Below are the code and all the weights of a small trained network. Each question names an input and a target symbol and asks about switching units off, where a switched-off unit gives its printed mean instead of its output.

import numpy as np


def w(rows, s, z=0):
    codes = np.array(rows[::2]) - 128.0
    scale = np.full(codes.shape[1], s)
    scale[-1] = z or s
    return codes * scale


def norm(h):
    return h / np.sqrt((h * h).mean(-1, keepdims=True) + 1e-5)


def f(y):
    return y / 2 * (1 + np.tanh(0.7978845608 * (y + 0.044715 * y**3)))


def softmax(a):
    e = np.exp(a - a.max(-1, keepdims=True))
    return e / e.sum(-1, keepdims=True)


def log_softmax(a):
    a = a - a.max(-1, keepdims=True)
    return a - np.log(np.exp(a).sum(-1, keepdims=True))


def net(x, mask):
    ids = ['αγδεζλμπστψ'.index(c) for c in x.split()]
    T = len(ids)
    res = E[ids] + P[:T]
    q, k, v = (norm(res) @ M[0].T for M in (Q, K, V))
    z = softmax(np.where(np.tri(T) > 0, q @ k.T / 4**0.5, -1e9)) @ v
    res = res + np.where(mask[0], z, O[0][:, -1]) @ O[0][:, :-1]
    y = f(norm(res) @ A[0][:, :-1].T + A[0][:, -1])
    res = res + np.where(mask[1:9], y, B[0][:, -1]) @ B[0][:, :-1]
    return log_softmax(norm(res)[-1] @ U[:, :-1].T + U[:, -1])


Q, K, V, O, A, B = {}, {}, {}, {}, {}, {}
E = w([
[112,131,155,148],'α',
[119,171,254,143],'γ',
[118,120,118,157],'δ',
[99,131,135,152],'ε',
[180,133,193,133],'ζ',
[179,70,49,100],'λ',
[182,77,194,71],'μ',
[84,70,168,125],'π',
[127,58,157,115],'σ',
[133,110,142,95],'τ',
[57,143,153,183],'ψ',
],0.014)
P = w([
[54,111,134,43],'0',
[177,119,126,150],'1',
[55,100,91,102],'2',
[153,105,120,171],'3',
[88,123,139,111],'4',
[183,96,142,160],'5',
[9,86,130,132],'6',
[133,150,93,217],'7',
[88,175,166,126],'8',
[201,88,150,149],'9',
[113,145,140,115],'10',
[174,82,140,164],'11',
[96,174,86,140],'12',
[154,82,150,191],'13',
],0.012)
Q[0] = w([
[99,187,2,83],'h0',
[117,134,95,216],'h0',
[237,48,177,230],'h0',
[67,115,94,230],'h0',
],0.0077)
K[0] = w([
[122,41,153,192],'h0',
[51,1,123,71],'h0',
[173,53,86,215],'h0',
[146,53,60,184],'h0',
],0.0078)
V[0] = w([
[123,253,148,101],'h0',
[2,45,227,39],'h0',
[253,154,41,119],'h0',
[60,9,4,7],'h0',
],0.0058)
O[0] = w([
[172,123,237,60,68],'h0',
[67,179,105,73,254],'h0',
[144,254,74,124,45],'h0',
[242,11,177,39,100],'h0',
],0.0081,0.0048)
A[0] = w([
[15,117,88,13,180],'n0',
[131,61,180,199,135],'n1',
[99,182,169,141,217],'n2',
[111,140,52,130,200],'n3',
[189,150,177,93,3],'n4',
[102,72,110,150,108],'n5',
[135,63,103,194,73],'n6',
[77,254,121,104,81],'n7',
],0.0079,0.004)
B[0] = w([
[43,87,157,107,253],'n0',
[140,104,187,140,209],'n1',
[77,95,124,85,213],'n2',
[121,142,254,132,152],'n3',
[143,103,150,175,109],'n4',
[175,145,174,135,156],'n5',
[196,101,112,152,155],'n6',
[141,134,99,176,151],'n7',
],0.011,0.0055)
U = w([
[149,180,131,156,25],'α',
[61,72,146,39,204],'γ',
[106,184,127,171,182],'δ',
[64,121,104,145,142],'ε',
[169,102,147,218,74],'ζ',
[176,67,178,186,85],'λ',
[87,113,247,169,221],'μ',
[182,152,116,81,87],'π',
[222,88,71,165,226],'σ',
[170,114,142,101,2],'τ',
[124,160,113,134,9],'ψ',
],0.013,0.0042)

Each question gives the input, a string of symbols that net reads in full, and the target symbol t.
The units are the heads (4 rows each of Q, K, V and O) and the neurons (one row each of A and B). Each row of codes is followed by its name. A weight is (code - 128) times the scale printed after its matrix; where a second scale follows, it is the last column's (O, A, B and U).
mask holds one flag per unit, heads first, then neurons. A switched-off unit (its flag False) gives its mean, the last column of its rows in O or B, instead of its output. The means were averaged over made-up inputs and are rounded, as every weight is.
A unit's drop is (log p(t) with every unit on - log p(t) with that unit switched off) / (log p(t) with every unit on - log p(t) with every unit switched off).
The circuit of an input: a set's keep is (log p(t) with only the set's units on - log p(t) with every unit switched off) / (log p(t) with every unit on - log p(t) with every unit switched off). Starting from all 9 units, units are removed one at a time, each time the one whose removal leaves the highest keep (on an exact tie, the one counted first), for as long as the keep stays at least 0.8.
units of the circuit, in order: the units of the circuit, biggest drop first
most important unit: the unit with the biggest drop
k most important neurons: the k neurons with the biggest drops, biggest first
drop when u is switched off: that unit's drop, to one decimal
input μ σ τ μ ζ α, target λ: units of the circuit, in order	n6, n0
input σ π σ σ γ, target γ: most important unit	h0
input ζ σ δ ζ λ μ, target σ: 2 most important neurons	n0, n3
input ζ τ π γ γ γ ζ π ζ τ γ τ σ τ, target λ: units of the circuit, in order	n6, n0
input α γ π γ μ ψ λ α, target σ: 2 most important neurons	n0, n6
input λ τ π τ, target σ: units of the circuit, in order	h0, n0
input τ α τ σ ζ π ζ π σ σ λ σ ζ, target ε: units of the circuit, in order	n7, n2, n1
input ε μ λ λ λ ζ μ ζ λ ζ, target σ: 2 most important neurons	n0, n3
input α λ ζ π, target σ: 2 most important neurons	n0, n6
input λ ζ σ ζ ζ γ σ λ γ σ λ ζ ζ, target δ: 3 most important neurons	n0, n7, n1
input σ ζ α γ ψ π σ ζ, target λ: units of the circuit, in order	h0, n0, n6
input π α ψ σ, target λ: 2 most important neurons	n6, n0
input γ γ γ τ, target μ: units of the circuit, in order	n3, h0
input σ λ ζ σ π π ε ζ ζ ε τ α, target λ: most important unit	n1
input α σ ζ τ, target λ: 2 most important neurons	n3, n6
input σ ζ τ μ, target λ: 2 most important neurons	n0, n3
input ζ ζ λ τ γ σ, target σ: 2 most important neurons	n0, n6
input γ ζ δ ζ λ λ ζ μ ζ ε ζ σ δ, target μ: 2 most important neurons	n3, n2
input π λ ζ ζ ζ λ π λ ε δ λ ε ψ λ, target σ: drop when h0 is switched off	0.3
input π ζ γ ε μ δ, target ζ: drop when n0 is switched off	0.2
input ζ ζ δ σ, target λ: drop when n1 is switched off	0.1
input δ ζ μ ζ δ α ζ τ π π ζ, target δ: most important unit	h0
